Below are the code and all the weights of a small trained network. Each question names an input and a class and asks about switching units off, where a switched-off unit gives its printed mean instead of its output.

import numpy as np


def w(rows, s, z=0):
    codes = np.array(rows[::2]) - 128.0
    scale = np.full(codes.shape[1], s)
    scale[-1] = z or s
    return codes * scale


def f(y):
    return np.maximum(y, 0)


def log_softmax(a):
    a = a - a.max(-1, keepdims=True)
    return a - np.log(np.exp(a).sum(-1, keepdims=True))


def net(x, mask):
    res = np.array(x, float).reshape(1, 6) / 4 @ E
    y = f(res @ A[0][:, :-1].T + A[0][:, -1])
    res = res + np.where(mask, y, B[0][:, -1]) @ B[0][:, :-1]
    return log_softmax(res[-1] @ U[:, :-1].T + U[:, -1])


A, B = {}, {}
E = w([
[103,139,133,154,128,145,126,129,134],'x0',
[169,74,37,193,56,133,123,220,164],'x1',
[108,180,120,164,131,134,141,142,118],'x2',
[184,177,219,182,55,70,54,107,163],'x3',
[55,73,119,159,49,93,142,91,3],'x4',
[115,85,155,105,123,138,101,142,134],'x5',
],0.012)
A[0] = w([
[95,182,211,82,181,125,115,42,98,105],'n1',
[160,175,194,163,50,32,37,103,154,65],'n2',
[153,86,57,178,106,112,98,186,133,83],'n3',
[153,132,119,114,194,191,149,160,222,168],'n4',
[167,161,156,133,175,119,101,159,207,154],'n5',
[155,92,45,174,44,146,118,169,175,117],'n6',
[110,85,124,165,62,98,150,74,53,145],'n7',
[55,97,2,50,202,204,181,151,100,26],'n8',
[70,90,107,149,83,55,136,97,77,151],'n9',
[116,139,164,101,178,79,124,78,106,109],'n10',
[128,146,138,139,123,149,153,138,119,87],'n11',
[101,112,128,147,122,100,101,127,50,175],'n12',
[92,87,128,170,75,93,135,108,58,141],'n13',
[187,137,141,137,200,159,108,163,191,189],'n14',
[169,90,81,186,62,121,109,207,162,98],'n15',
[169,159,156,176,84,96,49,97,144,2],'n16',
],0.0097,0.0033)
B[0] = w([
[42,175,16,80,174,176,69,50,21,222],'n1',
[205,80,199,166,58,254,215,98,88,222],'n2',
[83,138,148,60,142,150,105,86,95,200],'n3',
[166,158,130,168,146,63,117,189,192,218],'n4',
[156,184,122,164,135,49,131,243,187,207],'n5',
[39,173,81,51,187,155,82,65,32,222],'n6',
[131,170,158,148,153,34,94,202,185,205],'n7',
[177,61,202,201,8,213,203,112,129,251],'n8',
[173,160,131,130,153,69,98,240,253,200],'n9',
[105,179,89,94,191,199,114,90,111,179],'n10',
[106,76,151,73,144,136,123,123,166,133],'n11',
[171,180,152,158,163,87,86,149,176,181],'n12',
[194,170,119,182,167,92,89,173,174,200],'n13',
[164,154,160,132,177,87,69,157,184,212],'n14',
[69,166,80,64,188,187,121,60,66,220],'n15',
[152,82,163,146,60,148,200,76,159,185],'n16',
],0.0084,0.017)
U = w([
[157,155,123,150,191,7,88,201,197,226],'0',
[33,151,62,42,203,161,95,72,40,150],'1',
[164,60,166,176,14,187,227,113,112,7],'2',
],0.012,0.0012)

Each question gives the input, the list of numbers given to net, and the class t.
The units are the neurons (one row each of A and B). Each row of codes is followed by its name. A weight is (code - 128) times the scale printed after its matrix; where a second scale follows, it is the last column's (A, B and U).
mask holds one flag per neuron, in row order. A switched-off neuron (its flag False) gives its mean, the last column of its row in B, instead of its output. The means were averaged over made-up inputs and are rounded, as every weight is.
A unit's drop is (log p(t) with every unit on - log p(t) with that unit switched off) / (log p(t) with every unit on - log p(t) with every unit switched off).
The circuit of an input: a set's keep is (log p(t) with only the set's units on - log p(t) with every unit switched off) / (log p(t) with every unit on - log p(t) with every unit switched off). Starting from the 12 units with the biggest drops (on a tie, the unit counted first), units are removed one at a time, each time the one whose removal leaves the highest keep (on an exact tie, the one counted first), for as long as the keep stays at least 0.8.
circuit, biggest first: the units of the circuit, biggest drop first
unit that matters most: the unit with the biggest drop
top k neurons: the k neurons with the biggest drops, biggest first
drop of u: that unit's drop, to one decimal
input [-1,8,-2,-5,7,-8], class 1: top 3 neurons => (n6, n15, n3)
input [-1,1,-7,5,-4,-3], class 2: unit that matters most => n2
input [8,-5,7,7,6,4], class 2: top 2 neurons => (n2, n16)
input [0,6,-4,-3,6,-4], class 0: top 3 neurons => (n9, n7, n1)
input [-1,5,-4,6,-5,-5], class 2: top 3 neurons => (n2, n16, n1)
input [5,-5,0,-4,5,0], class 0: top 2 neurons => (n9, n6)
input [-1,5,-5,4,0,6], class 1: top 3 neurons => (n8, n6, n15)
input [-2,-8,-6,4,-7,-8], class 1: top 4 neurons => (n1, n10, n9, n7)
input [-1,8,-7,-7,8,0], class 0: top 3 neurons => (n9, n7, n13)
input [5,6,6,1,-4,-5], class 1: top 2 neurons => (n6, n15)
input [0,3,-6,-7,7,-2], class 0: top 4 neurons => (n9, n7, n2, n13)
input [2,7,2,3,-2,4], class 1: drop of n13 => 0.0
input [-7,3,-8,-3,4,-8], class 0: drop of n2 => 0.1
input [-7,-6,-4,0,-4,-1], class 1: drop of n1 => 5.5
input [-7,3,2,-7,3,4], class 2: circuit, biggest first => (n8)
